[[140 147 147 122]
 [154 141 137 127]
 [102 118 118 123]] >> 118

[[127 107 119 126 139 123 131]
 [122 136 138 114 133 129 138]
 [123 116 149 129 144 120 137]] >> 149

[[127 124 125 126]
 [151 132 150 111]
 [125 120 127 125]] >> 127

[[126 127 131 124 138 130 118]
 [126 122 132 110 139 134 118]
 [137 127 149 130 149 107 121]] >> 149

[[134 145 147 119]
 [119 108 106 140]
 [138 145 146 117]] >> 146

[[129 132 128 129 125]
 [129 106 128 129 127]
 [129 112 130 130 122]] >> 130
---
[130 150 124 147 123] -> 150
[126 146 107 122 153 132 125] -> 146
[111 142 155 124] -> 142
[118 153 124 126 150] -> 153
[124 132 140 136 123 105] -> 132
[129 113 131 106] -> 113
---
[[127 127 150 127 121 117 120]
 [127 127 140 126 121 118 120]
 [127 127 132 126 121 118 120]] out 127, 120

[147 154 117 143  99] out 147, 99

[135 140 135 128 129 126 155] out 135, 155

[[115 122 142 132 141 128]
 [115 122 145 134 145 133]
 [147 122 134 129 126 151]] out 115, 151

[[155 126 121 122 103]
 [105 126 122 122 138]] out 155, 138

[146 143 129 119 104 145] out 146, 145

[153 129 126 125 130 108 122] out 153, 122

[148 128 114 150 144 134 130] out 148, 130

[[136 118 127 128 129 153]
 [138 108 125 131 137 143]] out 136, 143

[[119 154 133 113 143]
 [126 128 134 116 105]] out 119, 105
---
[[139 123 106 120 117 139 135]
 [109 132 106 128 123 119 130]
 [149 142 115 115 125 132 126]] ⇒ 135

[[119 134 131 132 138]
 [138 141 122 110 154]
 [133 123 124 123 132]] ⇒ 138

[[127 128 106 107 125]
 [126 129 105 113 124]
 [127 129 105 113 124]] ⇒ 125

[[139 136 138 120 140]
 [120 133 141 142 132]
 [121 129 134 151 130]] ⇒ 140

[[129 150 121 145]
 [122 123 109 104]
 [129 126 121 129]] ⇒ 145

[[142 156 130 138 137 129]
 [136 156 128 104 140 141]
 [125 123 111 117 135 120]] ⇒ 129
---
Input:
[[144 137 119 136]
 [144 125 125 136]
 [154 133 137 115]]
Output: 133

Input:
[[114 112 129 123 109 131]
 [117 107 123 122 114 128]
 [142 114 113 150 146 145]]
Output: 150

Input:
[[148 111 144 112 143 146]
 [151 109 146 110 145 148]
 [123 132 124 132 124 123]]
Output: 132

Input:
[[151 135 131 151 106]
 [149 137 129 149 104]
 [155 143 136 146 105]]
Output: 136

Input:
[[151 147 107 137]
 [126 126 128 126]
 [120 124 129 119]]
Output: 124

Input:
[[147 116 138 123 128 119 154]
 [147 104 119 118 128 127 145]
 [147 133 113 127 128 119 147]]
Output: 128

Input:
[[110 105 102 116 125 110 148]
 [143 143 144 133 132 138 112]
 [114 111 109 121 125 116 142]]
Output: 125
---
[105 103 147 108]
108, 105

[142 130 154 150 146 132 124]
124, 142

[103 121 127 109 147 110 107]
107, 103

[[126 129 139 139]
 [140 125 124  99]
 [108 133 132 127]]
139, 108

[154 120 147 141 129]
129, 154

[[123 110 134 132 139 107  99]
 [137 142 127 121 129 141 132]
 [149 141 130 134 144 114 144]]
99, 149

[[105 101 102 120 124 110 150]
 [150 156 153 140 128 147 107]]
150, 150

[[132 132 138 135]
 [144 127 154 150]]
135, 144
---
[[132 132 121 127 134 126]
 [129 135 116 128 117 149]
 [126 139 131 129 125 130]]: 132, 130

[115 128 123 150 120 101]: 115, 101

[127 106 156 102]: 127, 102

[119 147 139 134 107 113 123]: 119, 123

[110 109 107 105]: 110, 105

[126 134 122 111 150 130]: 126, 130

[131 131 145 114 106 145 109]: 131, 109

[[135 138 116 143 103]
 [133 138 125 139 125]]: 135, 125

[129 143 137 142 138 103 132]: 129, 132

[106 105 104 118 122 108]: 106, 108
---
[[136 147 151 131 100 127]
 [141 131 139 120 112 133]] ans = 133

[110 152 105 122 109 110] ans = 110

[136 117 133 105 125 114 111] ans = 111

[151 140 125 129 134 131 109] ans = 109

[141 139 146 127 105 133] ans = 133

[[106 114 150 122]
 [118 129 103 118]
 [102 109 130 138]] ans = 138

[120 123 145 138  99] ans = 99
---
[149, 148, 132, 126, 140] => 148
[[125, 125, 125, 100, 127, 148], [123, 123, 123, 130, 122, 129]] => 125
[100, 135, 121, 129, 119] => 135
[124, 137, 132, 141, 102, 123] => 137
[124, 127, 101, 111, 115, 117, 118] => 127
[137, 156, 112, 112, 116, 122] => 156
[[125, 123, 118, 109, 158], [122, 120, 112, 144, 131]] => 123
[156, 138, 126, 130, 109] => 138
[139, 125, 121, 99, 110, 112] => 125
[144, 140, 114, 150, 140, 116, 126] => 140
---
[129 128 134 130 100 125] ans = 129, 125

[132 148 139 150 113 149 148] ans = 132, 148

[123 107 121 129] ans = 123, 129

[155 137 121 146 131 113] ans = 155, 113

[125 107 113 103] ans = 125, 103

[113 148 107 119 105 146] ans = 113, 146

[[107 139 109 110 110 113 110]
 [135 127 133 133 133 132 134]
 [100 147 103 103 103 106 105]] ans = 107, 105

[[114 142 125 115 149 135 125]
 [138 123 144 130 117 116 116]
 [119 116 118 157 119 148 134]] ans = 114, 134

[[119 138 133 122 116 123 132]
 [105 143 138 129 105 107 135]] ans = 119, 135

[131 139 151 113 114] ans = 131, 114
---
[[125 126 151 126 137 120]
 [128 128 128 128 128 128]
 [148 129 128 109 132 126]] ==> 132

[[144 126 111 142 114 107 140]
 [109 140 111 121 137 153 146]] ==> 153

[131 142 152 124 118 126] ==> 118

[139 112 113 151 150 115 119] ==> 115

[[144 110 126 103 153 124 142]
 [131 105 120  98 148 134 148]
 [103 134 103 143 110 150 124]] ==> 150

[ 98 138 115 105 101 136 153] ==> 136
---
[[124 151 150  99]
 [125 125 139 130]
 [108 113 147 116]] 124, 116

[[130 140 127 148 146]
 [123 131 111 146 150]
 [113 122 114 116 124]] 130, 124

[[151 116 141 134]
 [127 137 117 105]] 151, 105

[106 115 125 112 125] 106, 125

[[139 126 103 121 140 129]
 [109 139 139 128 124 126]
 [132 128 124 129 127 147]] 139, 147

[148 111 141 136 108 101 107] 148, 107

[[132 129 130 138]
 [132 129 109 138]
 [132 129 127 100]] 132, 100

[[148 121 154 113 129 117 141]
 [106 116 146 117 138 117 138]] 148, 138

[157 137 132 149 139 146 150] 157, 150

[[145 135 118 116 114 139 137]
 [128 120 137 129 126  99 112]] 145, 112
---
array([125, 127, 156, 157, 125])	156
array([113, 152, 127, 138, 148, 129])	138
array([146, 145, 146, 107, 141, 109, 109])	141
array([158, 153, 101, 100,  99])	101
array([120, 141, 112, 142, 100, 116])	142
array([115, 143, 115, 126, 119, 107, 109])	119
array([146, 151, 103, 142])	151
array([112, 146, 111, 115, 150])	111
---
[[106 153 100 139]
 [100 111 147 109]]: 106, 109

[149 118 120 110 131 140 138]: 149, 138

[120 149 141 120 101 109 117]: 120, 117

[[110 111 112 150 114 148 148]
 [109 108 105 154 112 150 149]
 [110 111 109 150 114 147 147]]: 110, 147

[123 119 140 132 120 122 102]: 123, 102

[[141 114 118 140 115]
 [133 131 153 126 135]
 [151 133 125 146 118]]: 141, 118
---
[[136 120 121 125]
 [140 125 111 129]
 [120 121 156 115]]: 125

[[114 147 145 147 105 143 109]
 [111 146 145 146 106 142 109]
 [143 110 111 109 152 114 149]]: 109

[[141 113 138 141 103 111]
 [142 113 139 139 108 113]
 [140 110 139 139 110 116]]: 111

[[135 134 134 134]
 [131 131 131 131]
 [106 107 104 106]]: 134

[[141 131 124 140 136 142 128]
 [146 140 157 144 150 141 122]
 [124 140 125 129 125 134 113]]: 128

[[148 153 117 115 113]
 [146 123 123 123 141]
 [130 127 127 127 129]]: 113

[[135 116 146 121 120]
 [133 110 127 114 144]
 [106 147 125 137 121]]: 120

[[106 102 118 152 104 145]
 [149 150 137 113 154 110]
 [151 151 134 106 153 109]]: 145

[[138 124 143 132 125]
 [115 141 146 112 136]
 [128 121 132 104 107]]: 125

[[149 128 142 117 111]
 [150 131 136 125 119]
 [125 129 135 138 116]]: 111
---
Input:
[[125 126 133 125 133 133 125]
 [130 130 127 130 128 128 130]
 [152 151 104 153 104 105 153]]
Output: 125

Input:
[[118 134 131 112 147 153]
 [100 128 117 112 123 127]
 [129 134 133 141 142 115]]
Output: 153

Input:
[[125 129 135 117 123]
 [136 117 117 152 105]
 [135 129 123 145 112]]
Output: 123

Input:
[[127 137 128 105 126 127 126]
 [144 120 136 105 133 121 136]
 [125 156 128 105 123 127 122]]
Output: 126

Input:
[[116 135 131 111 135 144 131]
 [115 134 127 103 140 151 116]
 [123 123 140 121 135 146 135]]
Output: 131

Input:
[[114 137 125 156 113]
 [152 128 152 135 140]
 [125 150 142 133 132]]
Output: 113
---
[146 108 143 144 103] -> 143

[[116 151 105 146 145 101 119]
 [156 118 154 156 150 128 112]
 [109 140 116 102 103 151 139]] -> 128

[119 104 154 152 140] -> 140

[138 132 107 122 112 141 148] -> 132

[117 149 119 158 156 139  98] -> 139

[143 132 119 102 138] -> 132
---
[139 125 155 134 112]	112
[138 103 128 135 121]	121
[136 134 150 146 136]	136
[120 131 103 122 129]	129
[151 153 151 107 152]	152
[150 151 156 150 149]	149
[149 148 105 107 106]	106
